Below are the code and all the weights of a small trained network. Each question names an input and a target symbol and asks about switching units off, where a switched-off unit gives its printed mean instead of its output.

import numpy as np


def w(rows, s, z=0):
    codes = np.array(rows[::2]) - 128.0
    scale = np.full(codes.shape[1], s)
    scale[-1] = z or s
    return codes * scale


def norm(h):
    return h / np.sqrt((h * h).mean(-1, keepdims=True) + 1e-5)


def softmax(a):
    e = np.exp(a - a.max(-1, keepdims=True))
    return e / e.sum(-1, keepdims=True)


def log_softmax(a):
    a = a - a.max(-1, keepdims=True)
    return a - np.log(np.exp(a).sum(-1, keepdims=True))


def net(x, mask):
    ids = ['αβγδεζηθμξπστφψω'.index(c) for c in x.split()]
    T = len(ids)
    res = E[ids] + P[:T]
    u = 0
    for l in range(2):
        r = norm(res)
        for j in range(3):
            rows = slice(2 * j, 2 * j + 2)
            q, k, v = (r @ M[l][rows].T for M in (Q, K, V))
            z = softmax(np.where(np.tri(T) > 0, q @ k.T / 2**0.5, -1e9)) @ v
            o = O[l][rows]
            res = res + np.where(mask[u + j], z, o[:, -1]) @ o[:, :-1]
        u += 3
    return log_softmax(norm(res)[-1] @ U[:, :-1].T + U[:, -1])


Q, K, V, O = {}, {}, {}, {}
E = w([
[123,169,117,107,165,100,97],'α',
[216,84,44,143,159,158,197],'β',
[161,170,88,59,168,171,143],'γ',
[174,177,228,128,252,98,66],'δ',
[78,172,120,142,170,86,140],'ε',
[125,195,133,70,200,143,110],'ζ',
[165,175,114,126,154,144,100],'η',
[61,161,108,181,128,75,156],'θ',
[158,130,131,93,158,124,166],'μ',
[152,121,175,173,165,171,138],'ξ',
[132,101,154,181,177,145,97],'π',
[170,89,163,114,134,51,100],'σ',
[152,168,104,91,153,62,115],'τ',
[156,158,57,207,108,155,107],'φ',
[170,155,195,153,106,128,159],'ψ',
[210,183,129,152,103,135,75],'ω',
],0.027)
P = w([
[184,136,148,166,250,127,154],'0',
[182,146,148,141,226,122,150],'1',
[169,147,151,129,207,122,147],'2',
[164,151,147,117,191,118,145],'3',
[157,154,150,114,176,121,139],'4',
[152,166,150,105,165,113,141],'5',
[151,163,150,105,148,114,137],'6',
[148,162,154,104,133,120,130],'7',
[143,165,151,102,120,110,130],'8',
[137,170,153,103,108,112,135],'9',
[138,176,142,100,97,113,132],'10',
[132,171,148,107,81,104,134],'11',
[128,171,139,102,76,110,128],'12',
[125,183,148,103,72,115,131],'13',
],0.019)
Q[0] = w([
[59,13,111,120,96,149,104],'L0H1',
[86,162,98,45,142,193,139],'L0H1',
[94,6,40,91,76,143,116],'L0H2',
[178,103,109,132,137,70,148],'L0H2',
[217,220,146,110,167,141,108],'L0H3',
[56,65,140,129,97,174,152],'L0H3',
],0.012)
K[0] = w([
[144,128,115,169,199,110,154],'L0H1',
[117,121,118,129,138,197,134],'L0H1',
[135,167,135,170,248,106,139],'L0H2',
[132,151,136,143,94,145,121],'L0H2',
[95,145,125,95,28,118,106],'L0H3',
[123,103,102,113,218,163,138],'L0H3',
],0.016)
V[0] = w([
[202,188,222,232,201,84,110],'L0H1',
[197,181,97,103,107,165,198],'L0H1',
[100,176,143,99,189,255,114],'L0H2',
[142,119,202,132,129,117,223],'L0H2',
[49,183,129,134,134,184,144],'L0H3',
[128,144,60,151,192,73,124],'L0H3',
],0.01)
O[0] = w([
[10,5,161,67,72,195,80,252],'L0H1',
[47,174,103,2,94,155,114,180],'L0H1',
[97,201,186,146,136,231,140,141],'L0H2',
[118,92,190,41,76,141,232,148],'L0H2',
[49,168,187,220,102,155,165,104],'L0H3',
[96,110,27,133,173,131,66,166],'L0H3',
],0.0087,0.017)
Q[1] = w([
[163,126,148,200,158,87,196],'L1H1',
[121,124,85,149,167,117,122],'L1H1',
[74,69,156,32,129,82,110],'L1H2',
[197,130,132,128,103,70,114],'L1H2',
[135,150,118,255,164,103,171],'L1H3',
[68,76,117,97,126,156,88],'L1H3',
],0.016)
K[1] = w([
[135,87,157,126,226,164,141],'L1H1',
[118,97,125,155,145,154,96],'L1H1',
[130,84,76,141,2,116,157],'L1H2',
[158,98,138,153,192,117,80],'L1H2',
[94,88,55,140,174,182,163],'L1H3',
[97,135,168,120,98,86,73],'L1H3',
],0.019)
V[1] = w([
[18,128,107,118,157,68,204],'L1H1',
[114,53,68,162,99,245,160],'L1H1',
[97,125,63,136,107,154,148],'L1H2',
[181,89,87,78,122,201,159],'L1H2',
[133,118,64,107,76,166,157],'L1H3',
[186,184,202,116,190,59,121],'L1H3',
],0.012)
O[1] = w([
[96,103,102,159,176,102,194,151],'L1H1',
[191,224,139,181,45,11,142,194],'L1H1',
[121,127,70,172,94,167,140,178],'L1H2',
[207,108,108,167,152,174,163,255],'L1H2',
[69,174,60,121,60,149,158,120],'L1H3',
[148,134,157,98,196,95,116,66],'L1H3',
],0.013,0.0077)
U = w([
[108,71,160,182,104,134,56,66],'α',
[203,145,89,138,130,145,176,142],'β',
[133,221,147,104,164,146,133,153],'γ',
[170,115,210,116,159,54,87,182],'δ',
[98,131,141,167,115,61,147,135],'ε',
[141,174,204,147,179,124,99,144],'ζ',
[150,167,135,174,100,127,83,160],'η',
[46,145,131,159,121,60,142,165],'θ',
[190,124,118,135,115,116,196,125],'μ',
[127,132,229,151,89,137,169,151],'ξ',
[127,97,195,192,111,151,113,171],'π',
[173,48,93,55,103,25,90,117],'σ',
[111,80,68,101,156,106,68,123],'τ',
[171,177,130,161,50,62,64,226],'φ',
[127,112,205,46,41,88,217,97],'ψ',
[139,117,146,70,19,164,2,3],'ω',
],0.0075,0.0042)

Each question gives the input, a string of symbols that net reads in full, and the target symbol t.
The units are the heads (2 rows each of Q, K, V and O). Each row of codes is followed by its name. A weight is (code - 128) times the scale printed after its matrix; where a second scale follows, it is the last column's (O and U).
mask holds one flag per head, layer by layer. A switched-off head (its flag False) gives its mean, the last column of its rows in O, instead of its output. The means were averaged over made-up inputs and are rounded, as every weight is.
A unit's drop is (log p(t) with every unit on - log p(t) with that unit switched off) / (log p(t) with every unit on - log p(t) with every unit switched off).
The circuit of an input: a set's keep is (log p(t) with only the set's units on - log p(t) with every unit switched off) / (log p(t) with every unit on - log p(t) with every unit switched off). Starting from all 6 units, units are removed one at a time, each time the one whose removal leaves the highest keep (on an exact tie, the one counted first), for as long as the keep stays at least 0.8.
circuit, biggest first: the units of the circuit, biggest drop first
unit that matters most: the unit with the biggest drop
which heads matter: for each layer, one digit per head in row order, 1 if its drop is at least 0.15 and else 0, layers parted by /
drop when u is switched off: that unit's drop, to one decimal
input δ ζ γ μ η γ φ τ τ α ψ α η, target ψ: unit that matters most : L0H3
input β τ η ξ η α φ ζ, target φ: which heads matter : 000 / 100
input ψ σ τ η β ψ μ ε, target ψ: which heads matter : 011 / 000
input ζ τ σ ξ ξ ζ ψ η σ ζ ψ η, target ψ: circuit, biggest first : [L0H2 L0H3]
input η ω τ, target ω: circuit, biggest first : [L1H1 L0H2]
input ζ ψ μ, target ψ: which heads matter : 100 / 100
input ω ψ ε β τ θ ψ η η σ ξ, target σ: which heads matter : 010 / 000
input η ω α, target ω: which heads matter : 100 / 100
input φ μ τ θ τ τ τ, target τ: which heads matter : 000 / 100
input τ ε τ η τ α σ ε, target σ: which heads matter : 011 / 000
input τ ψ σ γ φ ξ ψ ζ, target ψ: which heads matter : 010 / 000
input μ φ δ τ ψ ψ α ξ ξ δ φ ε ξ, target φ: which heads matter : 010 / 100
input τ ψ δ ω δ ε σ μ, target σ: drop when L0H1 is switched off : 0.2
input μ φ η α ω ε, target ω: drop when L0H3 is switched off : 0.1
input σ φ τ, target φ: drop when L1H1 is switched off : 0.9
input ξ ψ α, target ψ: circuit, biggest first : [L0H2]
input α η ζ ζ θ δ ψ α ξ, target ψ: drop when L0H2 is switched off : 0.6
